Here is a tiny trained network, its code and every weight. The questions are about switching its units off for an input and a class, where a switched-off unit gives its printed mean instead of its output.

import numpy as np


def w(rows, s, z=0):
    codes = np.array(rows[::2]) - 128.0
    scale = np.full(codes.shape[1], s)
    scale[-1] = z or s
    return codes * scale


def norm(h):
    return h / np.sqrt((h * h).mean(-1, keepdims=True) + 1e-5)


def f(y):
    return y / 2 * (1 + np.tanh(0.7978845608 * (y + 0.044715 * y**3)))


def log_softmax(a):
    a = a - a.max(-1, keepdims=True)
    return a - np.log(np.exp(a).sum(-1, keepdims=True))


def net(x, mask):
    res = np.array(x, float).reshape(1, 2) / 4 @ E
    u = 0
    for l in range(3):
        y = f(norm(res) @ A[l][:, :-1].T + A[l][:, -1])
        res = res + np.where(mask[u : u + 5], y, B[l][:, -1]) @ B[l][:, :-1]
        u += 5
    return log_softmax(norm(res)[-1] @ U[:, :-1].T + U[:, -1])


A, B = {}, {}
E = w([
[142,220,107,110,147,106,100],'x0',
[177,3,69,46,119,151,184],'x1',
],0.002)
A[0] = w([
[113,167,165,173,97,109,109,77],'L0N0',
[58,145,201,195,187,161,115,7],'L0N1',
[242,113,5,22,151,110,161,33],'L0N2',
[217,22,60,37,71,205,225,245],'L0N3',
[66,30,209,189,23,245,120,83],'L0N4',
],0.0034,0.0013)
B[0] = w([
[108,88,106,116,56,152,144,140],'L0N0',
[126,79,100,112,119,188,145,147],'L0N1',
[180,101,110,90,244,190,187,178],'L0N2',
[134,247,129,110,70,202,124,254],'L0N3',
[83,51,116,160,223,1,172,181],'L0N4',
],0.0039,0.0058)
A[1] = w([
[147,186,174,35,190,34,206,6],'L1N0',
[14,159,113,106,97,107,238,149],'L1N1',
[94,30,161,119,67,215,176,166],'L1N2',
[50,78,205,218,106,151,167,116],'L1N3',
[27,138,178,157,252,67,132,51],'L1N4',
],0.0034,0.0021)
B[1] = w([
[86,164,156,227,55,134,4,117],'L1N0',
[128,159,171,230,103,188,8,249],'L1N1',
[52,252,165,185,101,104,27,202],'L1N2',
[220,178,109,130,196,225,123,209],'L1N3',
[179,142,97,39,104,201,146,177],'L1N4',
],0.0033,0.0017)
A[2] = w([
[104,215,158,68,69,173,134,43],'L2N0',
[245,100,39,4,208,194,224,61],'L2N1',
[162,207,28,56,28,16,78,52],'L2N2',
[212,106,95,45,181,154,198,5],'L2N3',
[86,153,205,137,95,133,186,76],'L2N4',
],0.0047,0.0033)
B[2] = w([
[157,48,95,107,155,75,140,231],'L2N0',
[165,224,36,101,229,185,209,253],'L2N1',
[205,164,33,78,3,52,61,161],'L2N2',
[159,88,93,208,225,187,199,152],'L2N3',
[97,67,106,77,104,181,175,129],'L2N4',
],0.0051,0.0033)
U = w([
[9,22,209,25,71,233,213,11],'0',
[209,238,22,8,229,239,238,255],'1',
[15,163,244,248,157,228,5,223],'2',
[215,233,32,24,8,37,13,202],'3',
[196,87,242,33,152,21,176,1],'4',
[44,3,214,231,250,42,124,107],'5',
],0.0051,0.0042)

Each question gives the input, the list of numbers given to net, and the class t.
The units are the neurons (one row each of A and B). Each row of codes is followed by its name. A weight is (code - 128) times the scale printed after its matrix; where a second scale follows, it is the last column's (A, B and U).
mask holds one flag per neuron, layer by layer. A switched-off neuron (its flag False) gives its mean, the last column of its row in B, instead of its output. The means were averaged over made-up inputs and are rounded, as every weight is.
A unit's drop is (log p(t) with every unit on - log p(t) with that unit switched off) / (log p(t) with every unit on - log p(t) with every unit switched off).
The circuit of an input: a set's keep is (log p(t) with only the set's units on - log p(t) with every unit switched off) / (log p(t) with every unit on - log p(t) with every unit switched off). Starting from the 12 units with the biggest drops (on a tie, the unit counted first), units are removed one at a time, each time the one whose removal leaves the highest keep (on an exact tie, the one counted first), for as long as the keep stays at least 0.8.
circuit, biggest first: the units of the circuit, biggest drop first
unit that matters most: the unit with the biggest drop
top k neurons: the k neurons with the biggest drops, biggest first
top k neurons in layer l: the k neurons of layer l with the biggest drops, biggest first
drop when u is switched off: that unit's drop, to one decimal
input [-8,-4], class 5: circuit, biggest first -> L0N4
input [-6,-4], class 5: top 2 neurons -> L0N3, L0N4
input [-4,-1], class 5: top 2 neurons -> L0N4, L0N2
input [3,-4], class 3: top 2 neurons -> L0N2, L2N1
input [3,-7], class 3: top 3 neurons -> L0N2, L2N1, L1N1
input [3,-8], class 3: top 2 neurons -> L0N2, L2N1
input [-3,-3], class 2: top 2 neurons in layer 2 -> L2N1, L2N0
input [-7,-3], class 5: top 2 neurons -> L0N4, L0N3
input [-1,0], class 2: top 3 neurons -> L1N1, L1N0, L0N4
input [-6,2], class 2: top 2 neurons -> L0N4, L1N1
input [-5,-3], class 5: top 2 neurons in layer 0 -> L0N3, L0N4
input [-3,0], class 2: top 3 neurons in layer 2 -> L2N1, L2N0, L2N2
input [-4,-2], class 5: top 4 neurons -> L0N4, L0N3, L0N2, L2N1
input [-8,5], class 0: unit that matters most -> L1N2
input [-2,-8], class 2: top 2 neurons -> L2N1, L0N2
input [3,-6], class 3: top 2 neurons -> L0N2, L2N1
input [0,0], class 0: top 2 neurons -> L0N4, L1N4
input [0,-8], class 2: top 2 neurons in layer 0 -> L0N3, L0N2
input [-4,3], class 0: top 2 neurons in layer 0 -> L0N3, L0N4
input [-3,-6], class 2: circuit, biggest first -> L2N1
input [0,-6], class 2: top 2 neurons in layer 2 -> L2N1, L2N2
input [0,-2], class 2: top 2 neurons in layer 2 -> L2N1, L2N2
input [5,-8], class 3: drop when L0N2 is switched off -> 0.3
input [-3,-8], class 2: drop when L2N1 is switched off -> 0.8
